Below is a small trained network, with its code and all its weights. Each question gives an input and a class and asks what happens when units are switched off, that is, made to give their printed mean instead of their output.

import numpy as np


def w(rows, s, z=0):
    codes = np.array(rows[::2]) - 128.0
    scale = np.full(codes.shape[1], s)
    scale[-1] = z or s
    return codes * scale


def f(y):
    return y / 2 * (1 + np.tanh(0.7978845608 * (y + 0.044715 * y**3)))


def log_softmax(a):
    a = a - a.max(-1, keepdims=True)
    return a - np.log(np.exp(a).sum(-1, keepdims=True))


def net(x, mask):
    res = np.array(x, float).reshape(1, 7) / 4 @ E
    y = f(res @ A[0][:, :-1].T + A[0][:, -1])
    res = res + np.where(mask, y, B[0][:, -1]) @ B[0][:, :-1]
    return log_softmax(res[-1] @ U[:, :-1].T + U[:, -1])


A, B = {}, {}
E = w([
[125,147,2,59,134,82],'x0',
[129,130,127,125,128,135],'x1',
[54,206,160,78,96,181],'x2',
[130,128,130,127,128,130],'x3',
[149,162,204,68,179,94],'x4',
[116,24,157,73,70,134],'x5',
[128,125,127,129,130,131],'x6',
],0.01)
A[0] = w([
[112,12,159,51,60,150,143],'N1',
[159,146,176,73,160,71,88],'N2',
[146,70,154,53,92,163,86],'N3',
[154,149,84,30,127,49,125],'N4',
[161,105,146,88,185,126,254],'N5',
[133,114,224,139,117,146,166],'N6',
[171,192,108,152,124,151,206],'N7',
[17,153,154,119,121,131,66],'N8',
[111,172,119,158,64,121,51],'N9',
[70,41,133,98,132,136,102],'N10',
[138,143,179,184,137,153,126],'N11',
[164,90,203,186,98,128,125],'N12',
[122,196,112,191,206,181,123],'N13',
[58,196,180,2,129,206,107],'N14',
[106,123,91,111,121,59,93],'N15',
[123,131,180,168,96,119,105],'N16',
[148,168,218,10,198,123,110],'N17',
[27,115,60,222,46,186,128],'N18',
[58,130,8,72,136,106,96],'N19',
[248,76,140,129,157,60,82],'N20',
[26,203,132,109,107,160,112],'N21',
[7,141,153,90,75,154,149],'N22',
],0.0091,0.0095)
B[0] = w([
[152,205,113,45,180,60,237],'N1',
[193,149,151,138,73,202,165],'N2',
[217,230,104,36,233,98,165],'N3',
[28,95,216,78,164,217,218],'N4',
[93,86,106,138,38,82,254],'N5',
[47,103,169,74,123,156,223],'N6',
[95,131,111,89,121,69,214],'N7',
[167,73,118,195,187,153,156],'N8',
[185,142,174,187,185,147,122],'N9',
[162,202,137,128,163,92,162],'N10',
[69,120,113,107,171,161,177],'N11',
[96,88,93,84,157,158,197],'N12',
[117,234,71,58,169,74,198],'N13',
[142,45,85,197,151,118,254],'N14',
[119,104,182,144,159,166,150],'N15',
[101,129,131,98,189,157,152],'N16',
[196,189,223,176,32,149,233],'N17',
[193,151,254,139,39,147,224],'N18',
[113,126,159,118,128,201,224],'N19',
[183,42,77,206,138,134,187],'N20',
[166,49,44,188,153,99,208],'N21',
[131,82,86,171,149,67,225],'N22',
],0.0078,0.0091)
U = w([
[164,14,68,185,177,119,112],'0',
[133,186,97,78,199,80,87],'1',
[66,79,103,112,75,106,252],'2',
[47,72,135,100,174,247,83],'3',
[180,122,152,148,40,173,86],'4',
],0.012,0.011)

Each question gives the input, the list of numbers given to net, and the class t.
The units are the neurons (one row each of A and B). Each row of codes is followed by its name. A weight is (code - 128) times the scale printed after its matrix; where a second scale follows, it is the last column's (A, B and U).
mask holds one flag per neuron, in row order. A switched-off neuron (its flag False) gives its mean, the last column of its row in B, instead of its output. The means were averaged over made-up inputs and are rounded, as every weight is.
A unit's drop is (log p(t) with every unit on - log p(t) with that unit switched off) / (log p(t) with every unit on - log p(t) with every unit switched off).
The circuit of an input: a set's keep is (log p(t) with only the set's units on - log p(t) with every unit switched off) / (log p(t) with every unit on - log p(t) with every unit switched off). Starting from the 12 units with the biggest drops (on a tie, the unit counted first), units are removed one at a time, each time the one whose removal leaves the highest keep (on an exact tie, the one counted first), for as long as the keep stays at least 0.8.
circuit, biggest first: the units of the circuit, biggest drop first
most important unit: the unit with the biggest drop
k most important neurons: the k neurons with the biggest drops, biggest first
drop when u is switched off: that unit's drop, to one decimal
input [-2,2,7,-2,-7,-5,-1], class 0: circuit, biggest first -> N21
input [8,-2,0,6,-8,2,-6], class 3: circuit, biggest first -> N19; N4
input [7,5,-5,5,-1,-2,2], class 3: circuit, biggest first -> N4; N19
input [4,2,-1,5,-5,-4,0], class 4: circuit, biggest first -> N18; N22
input [-2,7,7,1,-1,-7,-2], class 0: 4 most important neurons -> N21; N14; N1; N8
input [2,8,-1,-1,-4,4,-2], class 1: 2 most important neurons -> N1; N17
input [4,4,8,-3,-1,-7,3], class 0: 2 most important neurons -> N21; N14
input [5,-2,7,-2,-7,1,-4], class 0: 2 most important neurons -> N21; N22
input [1,5,7,4,-6,7,-4], class 0: 3 most important neurons -> N22; N14; N21
input [6,-7,4,0,-6,5,3], class 3: 3 most important neurons -> N19; N17; N5
input [-4,-4,-2,-4,1,-1,3], class 3: circuit, biggest first -> N22; N17
input [-3,0,-5,-3,-5,8,-6], class 1: 2 most important neurons -> N1; N3
input [0,1,6,7,3,-4,1], class 0: circuit, biggest first -> N14; N21
input [5,7,7,4,-8,5,1], class 4: circuit, biggest first -> N18
input [5,-3,-4,5,-6,-4,-7], class 2: 2 most important neurons -> N17; N7
input [-5,-5,-2,-2,-8,0,-6], class 4: 2 most important neurons -> N18; N4
input [7,-2,0,5,0,0,4], class 3: circuit, biggest first -> N4; N19
input [-6,8,8,0,0,-5,2], class 0: circuit, biggest first -> N21; N14
input [-4,6,-3,1,-2,-4,-1], class 1: 2 most important neurons -> N13; N4
input [6,1,-3,0,-8,0,4], class 4: most important unit -> N18
input [1,6,-4,-4,8,8,2], class 1: 4 most important neurons -> N1; N3; N18; N10
input [7,5,-3,-8,-6,-8,0], class 1: drop when N13 is switched off -> 1.4
